Moves between points:
kep: $>doz, @>bag
dof: $>ziv, @>met
naf: $>lik, @>kek
gof: $>pib, @>zal
mis: $>bef, @>mev
sav: $>duv, @>dav
puf: $>lon, @>bap
gez: $>vok, @>tos
kek: $>fil, @>naf
suv: $>gav, @>ven
nel: $>ven, @>gav
gup: $>mev, @>bef
lom: $>tet, @>dek
lol: $>puf, @>biz
duv: $>sof, @>zar
mas: $>nug, @>tar
zar: $>dav, @>duv
biz: $>kes, @>lol
gav: $>kep, @>nel
doz: $>vur, @>luf
dek: $>gez, @>lom
pup: $>kek, @>lik
fil: $>seg, @>kav
lon: $>dek, @>tet
bef: $>mas, @>gup
bop: $>met, @>ziv
vip: $>lol, @>kes
tet: $>bap, @>lon
dav: $>mis, @>sav
pib: $>pup, @>bor
mev: $>sav, @>mis
ziv: $>led, @>bop
kes: $>suv, @>vip
vur: $>bop, @>led
met: $>gof, @>dof
kav: $>naf, @>fil
sof: $>kav, @>seg
lik: $>bor, @>pup
luf: $>bag, @>doz
zal: $>dof, @>gof
nug: $>tos, @>vok
tos: $>lom, @>gez
tar: $>gup, @>mas
bag: $>nel, @>kep
bap: $>biz, @>puf
led: $>luf, @>vur
seg: $>zar, @>sof
ven: $>vip, @>suv
bor: $>zal, @>pib
vok: $>tar, @>nug

The rows follow the links: the fewer symbols apart two points are, the more alike their rows tend to be.

Rows of some points; one shown again gets a slightly different row:
vur: -19  -25    8   19  -24   23  -27   18  -34   -9    8    0  -12  -18   26  -16   -1  -16  -39  -34   23  -28    4   14  -21  -42   12   11  -12    2  -17    6  -14  -16  -28   -9  -21   24   -6  -25  -29   10    4   -9  -18   -5    2    4   -2   -5    8   20   14   27   20    0    1   -8  -37   -3   -9   -8   -6  -38
zal:  10    0   30    6   -6  -42   -1   25    6  -11   -6  -13   40   18    8   15  -25  -13  -12  -14   17    6  -12   22   27   -4  -12   10   20   -5  -13   -9   -1   15  -23  -34   -8   29   27    3   28   -8  -18   -1    9   18   27   32   19  -23  -11   -2  -11  -18    3  -21  -15  -11   40   19   -6   24    5  -11
lol:   3   16    4  -29   32    1   27   -9  -10  -31  -10    2   -7    8    5   -3   27   18   14    0   11    6   34   -5  -11  -19   -1  -16    5   35   26   -3    9   -3   11   18   26  -19   -4    7   -9   -7  -26   24   -2   16  -22  -19  -45  -15    7   33  -44    4    9    1    0    8  -15    1   -7  -23  -20   22
bef:  16  -22   11    7  -15  -11  -49    6   10   19   -4  -13  -16   14   21   -2  -37   -5   -3   -6   11   -5  -28   20   11    0    7   13  -12    3    1  -15  -10   -4  -33   -7  -37   25   15  -27   15    1   -1  -21  -11  -14   47   23   30   30  -14  -11   33    3   27    3    5  -21   -1   14  -20   18    8  -39
vip:  -4   24  -18  -18   20    3   28  -10   -5  -20   -6   12  -30    0   -2   -4   38   19   15   -3    3    1   30  -20   -8  -23    1  -21   10   23   16   -4    8  -18   16   19   28  -30  -12    7  -19   -1   -7   26   -2   13  -18  -20  -42  -13   15   18  -39   10    5   15   22   20  -18   -2   10  -19  -13   44
tet:   2   34  -25    3    3  -28   11    8   15   10    5   18  -20   19  -27   11   39    6   18   21   -7    4   16  -11    4   11  -23  -18   17  -16  -23   -2  -10   -8   28  -10    6  -14  -10   24   21    3    7  -13   13   22   14    0    7    3   -3  -11  -15   10  -22  -19   10   28   31   -9   40    6   26   59
lom:  11   21  -29   10   -9  -22   -8   18    8   27    5   22  -30   25  -20    3   30    2   17   17    0   -1   11    6   -2   11  -22   -6    6  -24  -26   -5  -19  -12   23  -19  -12   -1  -11   23   18   11   19  -26   -2   17   29    3   20   19  -10  -14    0   13  -14  -22   13   19   12   -7   38   11   33   48
mas:  11  -19   -4   18  -20  -14  -60   14   12   28    3    5  -28   14   10  -14  -17   -6   -7   -2   10  -15  -20   18    5   -5   -3    5  -14   -9  -10  -12  -22  -10  -21  -11  -44   19    0  -11   14    9    9  -23  -11   -4   42   16   31   30  -12  -11   38   12   21    1    7  -14   -6   10   -8   17   22  -22
biz:  -5   35   -3  -10   21  -26   47   -3   15  -16    0    8   15    8  -23   19   24    0    8   -6   -7   21    6  -12   20    0   -1  -14   31   -5   -6    0    6   11   20   -5   31  -17    0   14   11   -6   -7   19   12   18   -4    4  -12  -34    5  -12  -36  -16  -16   -5    3   28   32   13   21    8    5   55
luf: -37   -4  -22   33  -22    7   -4   11   -4    4   22   20  -18  -18  -15   15   14  -26  -35  -25   -6  -16  -14  -13   -7  -23   20    7   17  -24  -44   11  -24  -18   -4  -16  -15    3  -20  -17  -17   13   26  -14    2    1   17   17   25   -2    5  -20   12   17  -11   -5   14   15    1    3   33   14   26   18

Each walk starts at a row. The symbols on each line, taken left to right, move it on to the next point.
Answer with the point's row; about right is enough.
start -12    6   11   -6   11  -17   41   -3    1  -36   -7   -4   21  -14   -2   20   -5  -12  -16  -36    2   12   -5  -13   20  -13   14   -1   32    6   -2   -6   14   16   -9   -1   29  -10    8   -8   -5  -11  -21   35   11   16   -9   12  -18  -53    9   -1  -37  -21    1    3   10    4   25   29   -4    9  -19   12
$ @ @ $: -23  -21   21    8   -1    0    9    2  -12  -40    1   -8   11  -13   23   -3  -20  -29  -38  -51   18  -12   -8   -3    6  -38   22    9   12    7   -7   -4   -2    2  -35    0    8   11   11  -27  -18    0  -21   21   -3    7    4   23  -11  -38    6    7  -14   -1   18    7    7   -9   -5   21  -15    5  -17  -30
@ @ @ $ $: -21   17  -33   -6   16    7   27  -10   -7  -15    7   21  -44   -1  -19    1   42    4    6  -13    1   -5   29  -16  -13  -22   10  -22    7   13    1    3   -1  -24   23   16   16  -30  -25   -2  -22   11    5   14   -3    5  -12  -19  -30   -4    7    8  -25   16    4   14   29   30  -20    5   25  -13   -1   52
start  11   11  -31   13  -14  -21  -35   19    6   34    6   21  -38   29  -11   -2   14    1   11   19    4  -14   -6    9   -4    0  -19   -2   -3  -16  -24   -8  -28  -16    7  -16  -32   10   -8    9   20   13   26  -32   -7   14   39   15   24   34  -11   -9   13   17   -1  -17   10    8    6    0   28   13   34   28
@ @ $ $ $ @:   7    7   16  -32   27    7   24   -3  -22  -36  -12  -10   17    8   12   -8   10   19   13    1   21    9   30   -4   -3  -19  -12   -8   -5   28   22   -2   17   12    3    9   30   -2   13   14   -6   -3  -32   23    4    9  -26  -20  -45  -29    1   41  -44   -3   10    0   -7   -1   -8   -6  -17  -22  -28    4
$ @ @ $ $ $ @:  10   -3  -17   12  -20  -15  -46   23    8   28    5    7  -36   24   -2   -8    7   -1    5    8   14  -11  -14   15   -6   -3  -13    1   -5  -16  -17   -8  -33  -16  -12  -20  -41   13   -8   -6   14   14   21  -34   -8   10   46   15   31   37  -12  -10   25   13   13  -14   10   -2    0   -4   11   16   26    3
start -23  -14    5   38  -29  -15  -11   27   -3    2   17    5   25   -8   -7   15  -13  -31  -42  -26   11  -11  -23   10    7  -12   12   15   17  -30  -39    1  -20    2  -21  -33  -14   28    1   -9    1    5    6   -8    7   11   22   32   30  -23   -2  -15   12   -1  -10  -17   -5    5   20   11    9   22   20  -12
$ $ $ $ @ @: -29   16  -43   11   -1   13   10   -4   -4    0   16   27  -46  -11  -15    1   44   -8   -7  -19   -9  -10   18  -25  -15  -18   18  -17   10   -2  -21   -2  -13  -35   11   11    6  -27  -30   -4  -24   12   11    1   -7    4    0   -4   -6    2    9  -14   -4   20   -4   11   32   19  -16    7   28   -5   14   42
@ @ $ @ $ $ @: -35    6  -37   23  -18   12    3    5   -3   -1   18   28  -38  -18  -21    2   37  -23  -24  -27  -13  -14   -2  -17  -10  -18   19   -6   12  -21  -35    7  -19  -22    6   -4  -11  -11  -33  -12  -23   12   18   -6   -2   -1    2    6   11   -1    6  -20    7   20   -6    7   28   21   -6    6   32    8   21   31
start  -4   -4   22   22  -19  -26   -5   26    3   -4    8   -2   39    7    2   18  -17  -30  -31  -22   17   -7  -22   14   16   -5   -5   18   22  -21  -30   -1  -13    9  -26  -31  -15   31   16   -4   17    1    0   -5    9   12   22   36   26  -24   -4   -7    3   -1   -6  -23  -17   -7   30   16    0   30   11  -15
@ @ $ $ $ @: -22  -30   14   12  -12   17  -13   10  -24  -27    8   -4   -1  -20   23  -10  -14  -21  -40  -50   26  -20   -5    8   -2  -42   19   16   -2    8  -14    4   -8   -4  -31   -5   -5   23   -1  -29  -26    8   -3    8   -7    5   -1   13  -10  -21    9   20    1   19   22   -1    8   -3  -27   16  -18    0  -15  -36
$ @ $ @ $ $: -19  -27   -2   21  -18   32  -31   17  -30    5   10    5  -17  -12   16  -21    7  -12  -24   -6   20  -25   11    8  -38  -32    1   11  -19    1  -11   12  -21  -16  -17  -10  -26   23  -19  -14  -25   15    9  -19  -16   -5   -2   -2    1   13    0   24   15   35    9   -7    2    1  -47  -19    1   -4   -1  -19
start -32  -14  -10   40  -27   -2   -5   23    1    5   22   17    3   -8  -13    5   -2  -37  -42  -31    0  -18  -19   -4    0  -17   17   11   20  -34  -47    8  -26    0   -9  -25  -24   14  -12  -16   -7   10   21   -8   -1    6   17   21   34  -14    5  -22   18   10  -11  -13    3   11    9   10   17   23   22   -2
$ @ $ $ $ @ @: -11  -10  -13   14  -20   43  -29    8  -27   15   11   21  -19  -12    8  -26   21   -2   -8    8    7  -29   15    9  -37  -22   -2    5  -22   -6  -13   16  -17  -16    7   -4  -17   16  -18   -3  -28   14   19  -27  -12   -8  -13  -18   -5   23    2   29   20   37   -2  -10   -6    4  -42  -29   11  -14    5  -11
$ $ @ @ @:  28    6   28  -14    8  -53   -3   17   12  -12  -15  -21   33   29   10   13  -24    2    6   -1   19   15   -5   12   36    3  -22    4   13    5    6  -19    5   22  -13  -18    4   16   23   14   40   -6  -27    7    5   23   25   22   -1  -24  -15    9  -16  -21   12  -16  -12  -13   41   15  -18   13   -5    0
start  -5   34  -11   -4   14  -23   33    1   10   -1    1   23   -1   15  -30   14   33   -3   17   15  -12   11   11  -17   12    8  -10   -6   27  -11  -19   -3    1    0   29   -5   23  -21   -3   22   12    1    3   14   13   26    6    2   -9  -23    3  -10  -32   -9  -20  -11   -2   23   41    6   29    4   21   65
$ @ $ @ @ $:   7   -4   29  -24   14    5   22   -6  -24  -33  -11  -15   39   -5   21   -7   -8    8   -1   -2   17    7   19   11  -10  -15   -7    5   -9   24   18    5   19   18   -8    1   26   13   15    8   -3   -7  -29   13    3    9  -26  -12  -35  -26    6   44  -29    3    6   -6  -24  -13   -8   -7  -26  -24  -32  -18
@ $ $ @ $ $ $:   3  -18   42  -13    4   11    6    4  -24  -25  -10  -14   51  -12   23  -12  -23    1  -15    0   14    4   13   14  -10   -8   -9   14   -5   11   18   14   13   20  -15   -3   18   30   18    5    0   -3  -18   14    5    2  -25   -7  -20  -30    3   35  -17   -4    1  -11  -32  -23   -9   -8  -29  -12  -22  -47
start -23   -9   21    1    8  -12   30   -3   -2  -44    1   -7   23  -18   12    9  -15  -18  -29  -47    8    1    2   -9   17  -24   21    6   29   14   -3   -5    9   11  -22   -2   19   -1   14  -18  -14   -5  -20   32    4   10   -3   18  -18  -53   11    1  -23  -15   13    5    3    2   12   28  -14    6  -22  -12
@ @ @ $ $ @:  -9   24    7   -7   22  -27   50   -5   10  -31    0    2   19    1  -13   17    8   -7   -5  -21   -4   20    6  -15   23   -2    6   -6   33   -2   -8   -7   15   14    9    3   35  -17    4    4    6  -15  -11   34   11   19   -8   11  -21  -49    5   -7  -36  -23  -10   -5    0   18   37   23   10    1  -10   37
@ $ @ @ $ $ $ $:   2  -27   37    1  -10   24   -2    4  -28  -13   -3  -20   60  -18   21   -8  -33   -8  -25   -1   10   -2   -3   16  -10   -5   -8   23  -13    2    6   18    9   23  -14   -7    2   32   18    0   -5    0  -19   -2    0   -8  -30   -3   -2  -14    5   26   12    1   -1  -12  -38  -18  -17  -17  -22  -11  -16  -60
